Each row has a class, written after it.
[ -2 -43  12   0  10 -52  60   1 -51  18  28 -11 -10 -48  27 -45  -7 -31
  16  17  26 -13   5 -37  -5  30 -14   0 114  19   5 -28  -1   9 -19   1
  -4   5 -27  -9 -10  -6 -52]  (86)
[-24   6 -19 -26  28   8  -6 -38  18 -17  29  38  -8 -23  -4  10  18   6
  -8  -2 -24 -19  11  16  32  44  16   6 -11 -42 -16  13  34  27   4 -29
  31  17  -4  -8 -10  20 -42]  (151)
[ 43   7   0  10  17 -21 -51  49   0 -16  14 -30 -11 -40  84   3  61   9
  12 -17 -13 -10   8 -15 -22  71  35   2  56   4 -19 -30 -44  58 -55   5
  19  48 -17  11  13  -4 -40]  (151)
[ 39  -5   3   2  30  -8 -46  47 -22  -3  -4 -36  -1 -65  71 -13  34   0
  36 -11 -16 -13  -2   0 -12  54  52   0  66 -12 -27 -49 -26  46 -51 -10
  23   9 -24  31  11  -9 -27]  (86)
[ 42  -9   0 -10  38  -4 -41  43 -20 -11 -20 -34 -18 -21  69 -11  49  11
  24  -8 -21 -19  -7 -12 -17  69  50   4  67 -13 -23 -45 -33  61 -52 -17
  13  24 -14  13   6  -8 -38]  (52)
[ 37  -3   0  17  15 -19 -65  40  -6  -1   0 -32  -6 -17  69  -3  43   7
  16   4 -15 -10   7  -9 -24  60  26  -3  52  13 -19 -33 -28  68 -72 -14
  24  47   6  39  27   3 -52]  (135)
[-16 -59   5  -8  15 -66  52  -6 -46   5  33 -12 -16 -39  23 -57  -8 -25
  15  14  25  -9  -9 -36   1  21 -21  -2  82  35 -16 -27  -7  -2 -12  -2
   3  14 -16 -28 -14 -12 -52]  (67)
[ 52   5  56 -17   3 -46  37  24  16  24  23 -37  -8  51  53 -32  20  -2
  31  23   4   4  -6  -5  -9  49   5  12 -41 -44 -15   0 -27 -14  32  11
  19  31  11 -14  21 -47 -36]  (151)
[ -2 -48  21   0  13 -63  65   3 -46   5  23  -5 -19 -19  55 -43  -2 -17
  36  27  33 -11  10 -26   3  15  -5   3  89  28 -14 -33  15   9  -5 -13
 -16   6 -52 -26  -3  -4 -47]  (184)
[ -8 -53   4   0  12 -58  51 -11 -53  -4  27   5  -8 -39  18 -46   1 -36
  11  19  33 -17  13 -35  -2  31 -11  -2 102  22   4 -29 -20  21 -23   3
  10   6 -33 -22 -11 -15 -59]  (12)
[-37   5  -4   6  27  15  25 -33 -25   7 -15  38  13   0 -10 -15   4  35
   0   9 -21 -12  58   0  39 -34  -2   4  56  -7 -18   2  51  43  -7 -11
 -13   3  36 -18 -38  -3 -43]  (63)
[-42  16  -4   4  16   4  35 -39 -24   7  16  32  12   4 -31 -31  12  16
  13   6 -25 -24  42  -7  11 -15 -13  -8  53 -13 -14   8  38  51  14 -24
 -16   7  24 -24 -38  -3 -24]  (162)
[-30 -11  -3 -21  11  10  -4 -41  10 -26  21  59 -10 -28 -23   9  11 -25
   0  -3 -23 -19  21  19  22  28  24   8   0 -52  -7  11  18  28  -6 -35
  39   4  -5   1   0   9 -34]  (12)
[-46  29  13   4  26   4  19 -54 -36  15  17  30  34  31   3 -38  -7  38
  14  16 -11 -21  44   2  -9  -9  -9   0  32  -4  -8 -17  47  54 -21 -18
   7  11  34  -4   1 -18 -30]  (135)
[-35 -11   0 -18  23  15  -2 -43  10 -15  22  53  -3 -22 -21   1  17 -25
   6  -6 -28 -26  21  17  21  28  29   4  -5 -48  -3   8  18  30  -8 -30
  40   0  -7  -2  -3  10 -31]  (12)
[ 37  -9  -7   2  33  -2 -51  38 -15 -16  -4 -22 -15 -48  86  -5  47  10
  36  -7 -16 -15   2  10  -9  60  55   6  53  -1 -25 -51 -19  50 -49 -12
   9  21 -34   9   8   0 -28]  (184)
[ 50   4  53  -8  -4 -38  36   9  29  15   0 -20   6  54  38 -19   0  -1
  24  15 -11  15  40  10   5  14  13   9 -55 -61  -5   6 -22 -31  12   6
  15  17  30  -5   8 -42 -19]  (63)
[  7 -45  24 -14  25 -58  64   2 -45   8   2 -15 -29  -6  35 -45  10 -12
  19  22  29 -20   0 -45 -10  29   2   3 106  15  -7 -26  -6  23  -9 -14
 -13  16 -34 -27  -3 -15 -63]  (52)
[ 36  -8  -6   5  11 -19 -63  39  -9  -6  -4 -28 -14 -22  71   3  40   5
  17   2 -15 -10   9  -1 -25  64  25  -2  44  11 -10 -33 -36  67 -79 -10
  25  47  -7  45  27   8 -52]  (135)
[ -9  -1 -12 -23   7  20   1 -34   2  21  26   4   1 -33  -5   8  11 -18
  10   4 -33 -22  23  16  15  38  29   2  12 -35  -7  15  24  -2  -7 -17
   6  -1 -12   6 -18  23 -37]  (86)
[-32 -14 -16 -25  11   8  -6 -40   2 -20  12  53  -3 -19 -21  14  15 -21
  -5   0 -21 -22  20  13  27  19  19   7   2 -41 -11  15  23  22 -11 -33
  35  10 -19   8  -9  22 -29]  (12)
[ -3 -44  21   9   8 -59  65   9 -36   4  30 -16 -29 -30  18 -46   7 -30
  38  20  23 -21   4 -40 -11  19  -8  -9  96  19  -5 -25 -19  27   6   0
 -17   9 -25 -35 -12 -17 -50]  (162)
[-16   5 -22 -30  19  16   2 -40  14   0  25   6   5  -8  12  10  23  11
   8  -4 -28 -24  26   8  25  50  20  -7 -11 -31  -7   7  14   8   1  -4
  22  12 -17 -21 -32  13 -38]  (151)
[ 33 -11   7  15  17  -1 -61  34  -4 -20  18 -25 -10 -55  86   2  55  -1
  22 -13 -17 -10  20   0 -28  61  43   3  66  -1 -15 -37 -18  55 -62 -16
  11  35 -22  12  20  -8 -36]  (184)
[  0 -49  23  -3  10 -60  51  -1 -42   1  22  -7 -19 -27  53 -39   3 -16
  39  28  35 -14  10 -37 -11  20   0   5  97  34  -7 -33   2  16  -8 -12
 -17  16 -47 -32  -5  -5 -54]  (184)
[  5 -51  22  -5   6 -74  63  -3 -48   2  18  -4 -18 -27  28 -50   2 -34
  26  29  37 -15  15 -39  -5  13  -4   4  94  24  -5 -28 -12  23  -7 -10
  -1   2 -50 -18  -7 -20 -64]  (12)
[-48  15   5 -14  38  23  35 -44 -32  16  -5  35   6  17 -15 -20  13  29
   2  10 -24 -29  39  -2   7   4  -6   0  58 -15  -9   0  53  53  -9 -31
  -8   2  21 -18 -22   3 -28]  (52)
[  9 -47  13   0   5 -66  61  -3 -52  17  31 -24  -7 -40  23 -51  -7 -28
  13  24  28  -9   4 -38  -1  20 -16   2 102  23   2 -22   1   7 -20   1
  -4   1 -21  -4 -12  -9 -51]  (86)
[-24 -11 -25 -24  18  24 -11 -39   4   5  25   9   2 -41  -3   4  18 -11
   0  -6 -34 -22  11  15  10  30  27  -2  -4 -16 -27  12  23  10   0 -19
   4  16 -11 -14 -12  18 -37]  (67)
[-53   5  -1 -10  19  16  21 -33 -34  10   5  37  15   3  -7 -40   5  17
   4  -2 -23 -17  23  -4  12 -17  -8   0  48  -4 -28   1  49  20   7 -26
  -6  14  17 -17 -30  -2 -28]  (67)
[ 38   4  55 -21  -5 -46  26  10  15  32   5 -26   8  77  44 -27  -2  -5
  35  23 -10   5  10   9 -15  28  -7   2 -74 -47  -1   8 -17 -19  10  -4
  31  36  25  23  34 -32 -24]  (135)
[ 45   3  47 -11  -8 -41  40  22  23  13  22 -26  -4  33  27 -26  11 -18
  40  11 -12  -2   6  11 -18  30   2   2 -51 -62  -8  17 -35 -17  32  -1
  23  22  15 -10  18 -37  -3]  (162)
[-14 -61   3  -9   9 -62  50  -9 -50   0  27 -16  -9 -34  25 -53 -13 -26
  13  18  29  -9  -4 -41  -6  22 -18   2  89  38 -14 -31 -12   2 -11   1
   1  15 -26 -30 -15 -19 -52]  (67)
[  5 -52  20   9  11 -50  44   8 -34  -1   1  -8 -16 -24  35 -32  -1 -14
  19  24  29  -4  24 -48  16  14  -1   5 104  30  -3 -36  -8  23 -24  -2
  -7  10 -13 -20 -27 -11 -69]  (63)
[-25   4  -7 -31  34  14  -8 -36  20 -13  34  30   0 -18   5   4  23   9
   0  -4 -24 -24   5   9  26  55  26   5  -9 -45 -16   7  32  19   2 -21
  33  12  -7 -11  -8  17 -35]  (151)
[ -2 -57  24 -15   7 -72  56   2 -54   2  20  -5 -21 -40  32 -48   5 -31
  24  21  39 -14  11 -35  -2  14 -10   5 101  23   3 -32 -18  22 -11  -6
   6   1 -48 -17   0 -21 -71]  (12)
[ 36 -17  57 -18   8 -39  36  12   9  18  11 -16  -8  34  27 -32  15 -18
  27  24   4   2  -2   6  -7  23   7   7 -38 -52  -8  -3 -24   3  24  -3
  33  11   5  -2  32 -52 -28]  (12)
[ -3 -47  13 -11  25 -58  73 -15 -51  10  14 -17 -13 -12  19 -39   0 -22
   6  20  19 -16  12 -40  -3  36 -12   3 101  20   9 -26 -12  30 -18  -6
 -13   4 -18 -26 -16 -14 -55]  (52)
[ 47   1  56  -2  -1 -45  31  16  31  14   0 -17  -3  52  35 -21   2  -1
  29  16  -9  12  33   7   5   7   9   5 -56 -54 -13  13 -16 -30  10   5
  22  25  37  -5  15 -38 -20]  (63)
[-11 -17 -18 -16  11  32  -8 -43  18  -4   9   3   4 -21  -3  23  13   3
   5   1 -36 -16  48   3  35  15  30  -1   0 -28   0  14  23  15 -20  -6
   9   4  15 -11 -35  14 -51]  (63)
[ 45 -12 -12  11  29  -1 -50  41 -14 -15  -2 -36  -9 -41  93  -3  47  13
  33  -4 -11 -11   5   8 -11  56  56   3  58  -5 -30 -50 -25  43 -52  -9
  15  20 -32   6  -4  -4 -28]  (184)
[ 49  10  51 -17  11 -41  40  19  19  23  21 -26  -6  47  50 -26  12   3
  29  27  -5   8  -5   2  -9  53  -1   7 -51 -56 -15   3 -25 -13  35   7
  31  29  20 -12  15 -47 -36]  (151)
[ -2 -44  13   7   1 -72  67  11 -44  -2  18 -16 -23 -24  18 -36  -4 -30
  29  29  30 -18  10 -39  -6   5 -14  -3  98  24 -13 -20 -13  29   8  -6
 -20  12 -41 -27  -3 -10 -47]  (162)
[ 40  -5  -8  -5  28  -7 -51  48 -17  -2  -3 -37  -7 -67  79  -8  33  -1
  35 -11 -17 -13   1   0 -18  62  49   1  65 -11 -21 -48 -31  45 -58 -10
  21  16 -25  34   7  -6 -26]  (86)
[-45  27  11  -2  28   5  28 -62 -32  21  12  35  33  33   4 -33  -7  38
  17  16 -12 -18  44   2  -8 -18  -2   2  18  -5  -1  -9  42  55 -19 -18
  -1  13  27  -2  -2 -19 -30]  (135)
[-13   1 -23 -17   6  12   2 -36  16  -6  28   4  -8 -26 -20  19  23 -18
   8   0 -37 -27  26   9  10  30  15  -7  -3 -34  -3  15  11  26   5 -18
   2  12 -11 -11 -22  21 -25]  (162)
[-22  -4 -12 -24  19  26 -14 -32   6   6  26  26  -1 -45  -9  12   6 -19
   1   1 -32 -17   8  24  24  32  25   4  -5 -50  -7  16  36   9  -9 -33
  25   2  -6  23   0  30 -31]  (86)
[ -7 -56  20  -7  20 -72  56  -2 -42  -1  17   9 -24 -41  28 -49   7 -31
  29  19  35 -15  11 -38  -1  23  -5  -6 101  23  -2 -38 -17  26 -15 -10
   7   4 -47 -16  -2 -20 -62]  (12)
[ 50  -7  12  10   1 -11 -48  47 -12   2  13 -44 -10 -53  69  -3  44 -10
  17  -4 -14  -8   3 -12 -24  45  40   7  72  -4 -17 -24 -21  47 -55 -13
  11  24 -19  34  23   0 -39]  (86)
[ 36 -16  48 -18  -1 -39  29  17  11  28  -4 -18  -2  66  37 -21  -7   2
  30  36   3   9 -12   7   6  26  -4   9 -47 -43 -15   8 -13  -7  18  -8
  37  34  21   9  52 -37 -47]  (135)
[-37  41  19  -3  21  -2  31 -46 -30   3  29  28  25  20  17 -41  14  38
  12  -1  -9 -21  50  -8 -10  -1  -6   8  32 -12  -4 -10  34  40  -7  -3
   0  16  18 -25 -25 -25 -21]  (151)
[ 41   4 -13  -4  36 -15 -42  47 -10 -20   8 -27  -9 -44  85 -13  46  18
  26 -13 -11 -13   1   0  -1  74  37   8  55 -13 -26 -46 -32  53 -47  -8
  30  29 -14   9  -2 -11 -47]  (151)
[-20 -17 -14 -36  -2  26  -4 -38   5   1  27  14  -9 -26  -3   0  16 -19
   7  -8 -36 -15   7   9  17  40  19   6  -5 -21 -14  11  16  -4   0 -20
   5  16  -8 -10 -20  15 -43]  (67)
[-15  -4 -10 -25   4  29  -5 -35   0  13  20   7   0 -29  -8   9  16 -13
   8   0 -33 -24  19  12  11  31  27  -2  15 -37  -1  16  21   7  -6 -16
   7   5 -12   5 -18  29 -40]  (86)
[ -1 -32  -1  -8  22 -73  62  -4 -44  -1  36 -14  -9 -25  41 -43   1 -11
  10  16  29 -12  12 -36   3  44 -27   4  88  24   1 -36 -13  19 -14  10
   6  13 -29 -28 -21 -17 -59]  (151)
[ 39   7  55 -26  12 -36  46   7  16  22   4 -28  -7  67  33 -28   7  -4
  29  14 -10 -10  13   7 -27  29  11   5 -49 -68  -2  12 -19 -21  19  -6
  19  24  21 -14  27 -34  -8]  (52)
[-50   7   8  -9  20   7  36 -43 -37   2   7  59  11   0 -15 -36  10  10
  11   5 -16 -23  46  -5   8  -9 -10  -2  65 -18  -3  -6  39  45  -3 -24
   6   1  11 -13 -27 -10 -37]  (12)
[-26  -7 -16 -15  12  19 -11 -38  15   2  21  44 -13  -5  -7  10   6  -4
   4  12 -23 -20   4  25  32  35  17   1 -16 -33 -16  20  37  30 -12 -41
  26  27  13  11  10  36 -60]  (135)
[  2 -49  35 -14  21 -52  70  -3 -44   9   8 -17 -21  -7  30 -55   4 -21
  21  17  20 -16  13 -43  -6  42  -4   3 106  17   5 -31   4  34 -13 -18
 -14  -4 -30 -21  -6 -23 -59]  (52)
[ 32  -9   0  18  13 -10 -58  42  -6  -1   0 -34  -6 -21  71  -5  44   7
  24  -2 -14 -14  13  -5 -25  56  23  -6  54  10 -15 -31 -23  59 -79  -9
  25  44  -4  39  30   0 -51]  (135)
[-33  39  12  -1  35  -3  37 -53 -25  -2  27  28  24  22   6 -42  13  42
  16   3 -12 -20  45  -8  -6  -3   1   6  32 -20  -3 -18  29  54  -2  -8
   6   8  27 -30 -36 -29 -24]  (151)
[ 40  14  54 -19   0 -40  29  12  15  36  24 -28  10  31  41 -28  -6 -21
  35   8 -13   3  11  10 -25  27  10   0 -56 -62  -3  11 -16 -43  20   2
  25  18  12  12  29 -35  -1]  (86)
[-35  -5  -8 -16  16  20 -20 -42  10  -1  22  36   5   4 -10  16  -3  -6
  -1  10 -28 -16   8  22  31  37  15   5 -21 -38 -11   9  33  30 -13 -32
  38  17  20  14  18  17 -48]  (135)
[ 47 -13  53  -5   0 -29  27  20  21  21  -7 -33  -1  45  31  -4   2  -3
  21  27  -7  13  16   0  13   6   6  14 -49 -44 -10   7 -17 -15  16  13
  24  17  33  -7  18 -43 -33]  (63)
[ 35 -18   0   6   1  -8 -68  46 -17 -14  17 -41 -13 -41  68 -18  47 -11
   8 -14 -22  -5 -10 -15 -29  51  29   8  51  12 -34 -29 -28  51 -52 -13
  12  40  -9  21  17  -9 -46]  (67)
[-49  11   2   1  21  23  18 -45 -28   1   6  50   9  18   3 -25  10  32
  14  11 -12 -22  34  -2  13 -16   8   3  53  -5 -11  -4  58  40   3 -29
  -7  10  11 -34 -32  10 -21]  (184)
[ 51  -9  57 -18  -1 -38  37  20   9  39   9 -37  -4  27  38 -25  -5 -19
  35  31  -3  10 -10  -1  -5  19  11  10 -36 -52 -11  11 -11 -18  31  -7
  21  13   8  11  30 -43 -28]  (86)
[ 37   9 -11   3  38 -17 -41  44 -10 -16  11 -38  -4 -39  88 -13  46  12
  23 -19 -12 -16   6  -1 -10  67  41  -1  44  -9 -17 -50 -39  48 -51   7
  24  28 -18   7   0 -13 -32]  (151)
[ 40 -18  52 -21  -8 -29  29  22   6  24   9 -38  -8  50  32 -42   4 -15
  24  21  -7   9 -23   1  -6  25   1  13 -51 -41 -27   6 -14 -30  37  -2
  26  23  21 -11  18 -45 -26]  (67)
[ 47   6  51 -34  12 -36  44   4  13  26   2 -30  -2  63  33 -28  11  -2
  27  12 -17  -3   9   6 -20  32   9   7 -54 -62  -1  15 -20 -19  20  -8
  14  19  14  -4  24 -35 -14]  (52)
[ 52 -14  -3  11  15 -12 -69  43   1 -20  -6 -44  -6 -49  67   6  46  12
   7  -8 -22   1  30 -15  -6  34  37   8  60   0 -15 -30 -26  54 -67  -5
  17  26   7  28  -1 -11 -57]  (63)
[ 36  -3  58 -26   0 -51  30   9  16  12  18  -5   0  40  32 -42  11 -22
  31   7  -4   0  15   3 -18  28   4   2 -46 -57   2   4 -22 -22  17  -8
  35  17   4   2  30 -44 -13]  (12)
[ 35 -14  66 -15   1 -34  40  14   9  16   7 -11 -11  46  23 -31  11 -22
  37  27   0   2   2   5  -4  30   7   7 -36 -57 -12  -7 -22  -6  25  -2
  39   7   6  -4  31 -56 -28]  (12)
[ 38  -1   3  13  14 -15 -63  38  -3  -4   3 -31  -4 -17  72  -3  42   2
  16  -1 -16  -9   9  -8 -29  63  30  -3  47   5 -12 -36 -31  65 -70 -18
  23  45  -2  42  28   1 -55]  (135)
[ 47  -8   0  14   4 -14 -47  47   0 -21  16 -36 -20 -59  54  -6  60  -6
  24 -12 -23 -14  11 -11 -32  58  36   0  68   1 -14 -22 -43  76 -51 -12
   1  30 -16  18  10  -6 -34]  (162)
[-30  -1 -11 -13  19  17 -12 -40  18  -1  19  41  -2 -11  -8  17  -3  -5
   8  10 -26 -17  11  21  22  34  13   2 -20 -33 -13  11  39  25 -16 -37
  33  19  12  18  16  21 -40]  (135)
[-17  10 -19 -23  23  15  16 -40  19   0  30  23   4 -20   3  14  26   2
   4  -4 -28 -22  27  12  26  61  21   2   7 -32  -5   7  11  18  -2 -11
  12  14 -11 -23 -22  18 -42]  (151)
[-40  11   2 -18  41  14  41 -43 -33  19  -9  34  -2  16 -10 -28  13  34
   1  11 -19 -28  31  -1  10  -6   2   5  58 -19 -13   7  50  46   1 -29
 -13   4  17 -24 -23  -5 -36]  (52)
[ 40  -4   1  16   1 -10 -54  47  -4 -18  20 -40 -16 -54  52   1  55 -13
  21  -9 -25 -15  12 -16 -31  63  29   0  73   5 -14 -28 -40  71 -50 -11
   3  28 -13  14  14  -3 -36]  (162)
